[ -7   6  -4  -4 -36  14   0] >> 6
[-17   7  24   1   0  28] >> 7
[-34  34  17 -16  -2] >> 34
[ -3  -5  17 -17   6 -29  -7] >> -5
[-37   1  -9  -9  16  23   8] >> 1
[11  5 -5 28] >> 5
[ 17  32 -19 -33  10] >> 32
[-31 -22  -1  -2 -15] >> -22
[ -4 -14  -3 -29] >> -14
---
[[-106.123 -106.600 -101.587  -63.304  -65.792   34.221  -95.860  -76.197
  -185.042  137.977]
 [-105.482 -113.189 -101.403  -72.318  -79.901   43.424  -83.836  -90.718
   -15.515  151.379]
 [ -67.026 -113.105  -78.494  -95.614 -124.578   51.326  -15.509 -125.530
  -262.983  140.801]
 [-109.279 -115.167 -110.670  -67.229  -71.170   36.254 -103.798  -78.455
   -64.554  150.323]
 [ -79.541  -86.693  -48.144  -82.023 -100.717   60.856    6.341 -127.505
  -222.448  122.585]
 [ -59.432  -78.351  -36.606  -82.812 -106.428   52.663   26.731 -126.866
    -9.522   99.345]
 [-109.450 -101.972  -90.090  -65.527  -68.490   44.635  -77.800  -88.332
   163.426  141.169]
 [ -65.333  -95.595  -56.853  -89.261 -115.108   53.922    6.260 -127.642
   124.590  122.093]
 [ -71.155  -98.797  -62.081  -88.624 -112.821   54.936   -2.762 -126.006
  -110.270  128.792]] => -106.123

[[ 18.394  22.723   1.002  21.308  -1.598   2.247  -2.381   2.130  21.095
  -19.986  -2.770   0.232   2.728]
 [  5.931  26.832   5.444   8.825  -3.742   5.743   0.091  -0.765  13.240
  -10.762  -7.666  -2.465  -4.929]
 [  3.437  28.361   8.712   9.962  -0.144   6.103   1.710  -0.992  11.804
  -10.698  -9.432  -2.570  -3.388]
 [ 18.397  21.715  -0.945  19.594  -1.075   2.770  -2.238   2.637  23.466
  -20.487  -1.955  -1.599   1.538]
 [ -0.809  16.759   7.701   2.577  -1.159   7.809   1.519  -1.262   1.712
   -1.873  -6.446  -2.328  -1.397]
 [  2.064 -27.578  -6.965   1.350   9.559  -1.642   2.212  12.477 -10.075
   12.165  15.571   8.700  14.879]
 [ -1.211  18.325   7.113   2.289   0.981   8.115   2.415  -0.302   0.907
   -2.108  -5.507  -0.698   0.000]
 [  2.572 -28.222  -8.553   1.682  11.241  -0.868   0.780  12.672  -9.041
   12.551  15.496   8.408  15.348]] => 18.394

[[  76.416   40.242  206.326   31.125  119.124   -3.529]
 [  27.895   -0.033  -78.485   48.502   18.085   38.203]
 [  46.316   84.207   41.928   73.519    9.792   14.303]
 [  68.704   27.693  -57.916   15.065   70.725   53.730]
 [   9.709 -100.300 -101.983  -57.482  -53.011  -39.554]
 [ -17.609 -181.286  161.889 -195.746    4.915 -143.125]
 [ -73.018   14.693  -20.219  116.906  -55.496   68.159]
 [ -16.016  -48.310   45.425  -44.146  -11.264  -26.052]
 [ -25.935   40.747   16.605  123.127   40.829  112.015]
 [  97.593  -12.016   92.460  -51.563   90.022  -40.591]] => 76.416

[[-0.79  0.85 -1.34 -0.11 -1.39  0.87  0.20 -0.44 -0.04  2.33 -1.68 -1.28
  -0.15]
 [-1.14  1.46 -1.16 -0.23 -1.93  0.83 -0.15 -0.67 -0.55  1.97 -1.98 -1.12
  -0.42]
 [-0.43  0.10 -1.52 -0.05 -0.91  0.91  0.62 -0.12  0.57  2.63 -1.30 -1.39
   0.14]
 [-0.56 -0.38  0.71  0.60  1.18 -0.88 -1.60 -1.88 -1.48 -0.45 -0.73 -1.25
  -1.19]
 [-0.46  0.12 -1.37 -0.01 -0.83  0.81  0.45 -0.25  0.39  2.44 -1.29 -1.38
   0.06]
 [-0.84  0.90 -1.46 -0.17 -1.51  1.00  0.33 -0.35  0.10  2.58 -1.69 -1.33
  -0.07]] => -0.79

[[-0.146 -0.139  0.123  0.123 -0.137  0.127  0.116  0.123 -0.143]
 [-0.009 -0.008 -0.009 -0.009 -0.009 -0.009 -0.009 -0.009 -0.009]
 [-0.151 -0.150  0.133  0.132 -0.147  0.136  0.128  0.130 -0.153]
 [-0.162 -0.157  0.141  0.142 -0.156  0.145  0.135  0.140 -0.161]
 [-0.155 -0.149  0.134  0.133 -0.148  0.137  0.127  0.132 -0.153]
 [-0.148 -0.143  0.127  0.126 -0.141  0.131  0.120  0.126 -0.147]
 [-0.151 -0.152  0.133  0.133 -0.148  0.136  0.128  0.129 -0.153]
 [ 0.200  0.234 -0.205 -0.227  0.213 -0.234 -0.246 -0.237  0.224]
 [-0.156 -0.147  0.133  0.133 -0.147  0.136  0.125  0.133 -0.153]
 [-0.154 -0.150  0.133  0.133 -0.148  0.137  0.127  0.132 -0.153]] => -0.146
---
[0.191, -0.022, -0.034, -0.131, 0.196, 0.010, -0.134] Answer: 0.191
[-0.130, 0.070, -0.073, 0.132] Answer: -0.130
[-72.1, -53.5, -103.0, 116.7, -23.2, 9.6, -148.0] Answer: -72.1
[0.7, -1.0, 1.1, -0.3, 0.7] Answer: 0.7
[0.163, 0.038, -0.128, -0.004] Answer: 0.163
[53.52, -152.51, 114.17, -42.62, 193.23, 188.78] Answer: 53.52
---
-11   14  -15    1  -33    4  -22: -11

-16  -33  -18  -30   -1: -18

-19   -3   25   -9  -25
 16    5   -8    3   31
 -1   16  -25    5  -14
: -1

 -4  -13    0  -13   11
 34  -17   11   -5   19
 -2  -25    5   -8    6
: -2

 -3    2  -19  -31   11: -3

-16  -20   -6   17  -34   12    7: -6

-33  -31  -30  -29   36
 -6   -5   -4    2  -17
 -9   -8  -10  -11   15
: -9

 24  -20   29    8   30: 24

  2    6    4   21   -5   -6  -35
 -1  -10    5   15   10  -13   -9
 -8   11   10   25   -3   -5  -35
: -1
---
[[103  44 233  56 132]
 [ 41  19 103 119  66]] gives 19

[[ 12  78  84  87  99]
 [ 29  30 176  83 211]
 [ 96  29  40 140  57]] gives 30

[[ 92 156 183 170 107 177]
 [111 107 216  34 123 144]
 [ 73 146  48 105 167 116]] gives 107

[[ 61 134  90 173]
 [193 242 239 103]] gives 242

[[  17 -792  -55  916 -163]
 [-228  176 -203 -377  172]] gives 176

[[2098 2570 6258 3609 7191 6978 4030]
 [2251 4628 6075 4708 5658 9220 5831]] gives 4628

[[62 39 54 76 94]
 [73 28 21 17 23]] gives 28
---
[[  2  -3   5   7   1]
 [ -1   5   9 -31 -19]] ⇒ 9

[[ -3 -10  36 -17]
 [  7  11 -30 -34]
 [ 14   1   8 -13]] ⇒ 1

[-35  -5  -7  15   5] ⇒ -7

[ 29  15  -9 -14  36  13  -8] ⇒ 36

[ 32  19  11  15  36  24 -32] ⇒ 36

[ 36 -13  24   7 -33] ⇒ 24
---
-9.907   3.338  -0.586  -4.068  -2.430  15.307 → -9.907
-0.476   0.685  -0.964   1.683   0.347 → -0.476
 1.093   0.934  -1.146   0.846  -1.371   1.327 → 1.093
 11.0   16.6   -3.1   11.9  -12.0 → 11.0
 0.067  -0.157  -0.044  -0.031   0.050  -0.036   0.183 → 0.067
 -78.024  -170.648   110.329     6.755 → -78.024
---
[ 28 -26 -24   3] --> -26

[[418 449 872 829  63]
 [281 643 454 720 630]] --> 449

[8 1 2 6 5 4] --> 1

[212  45 125 140 157 156 149] --> 45

[200 130  32  79] --> 130

[ -7  12 -41  27  -7   6] --> 12

[[9624 5504 5347 4536 1278 7124 3832]
 [3686 7650 7884 4934 2996 4529 3620]
 [4108 4958 3466 7579 5277 2986 1861]] --> 5504
---
[0.016, 0.028, 0.154, -0.138, 0.044] gives 0.154
[169.35, 75.83, 22.36, 54.54, -100.66] gives 22.36
[1.45, -12.08, 11.56, -14.10, -7.72] gives 11.56
[8.4, 11.4, 2.0, -1.4, -13.2] gives 2.0
[-1.2, -5.2, 105.6, 94.4, -148.3] gives 105.6
[125.50, -121.45, -110.82, -158.40, -176.38] gives -110.82
---
[[  -8.451 -107.968 -101.793 -175.185  118.110  192.608 -102.230]
 [-164.150 -100.209 -145.636   62.443   17.246  -80.798  -13.235]
 [ 101.264 -169.258    7.463  -47.187 -139.121 -130.262 -214.384]] => 62.443, 192.608

[ 0.18 -0.02 -0.13  0.12  0.07] => -0.13, 0.18

[-1.9 -1.3  1.2 -1.3 -0.2] => 1.2, 1.2

[[  1.011 -15.576  -7.611  -9.812   9.769]
 [-18.933   3.033  -5.096 -18.806  10.033]
 [  4.653 -10.105  12.073   3.651 -10.355]] => -5.096, 12.073

[ 18.5   6.9   9.5 -14.0   3.7] => 9.5, 18.5

[-178.46  200.88  154.27   85.88  185.21  171.21  166.41] => 85.88, 200.88
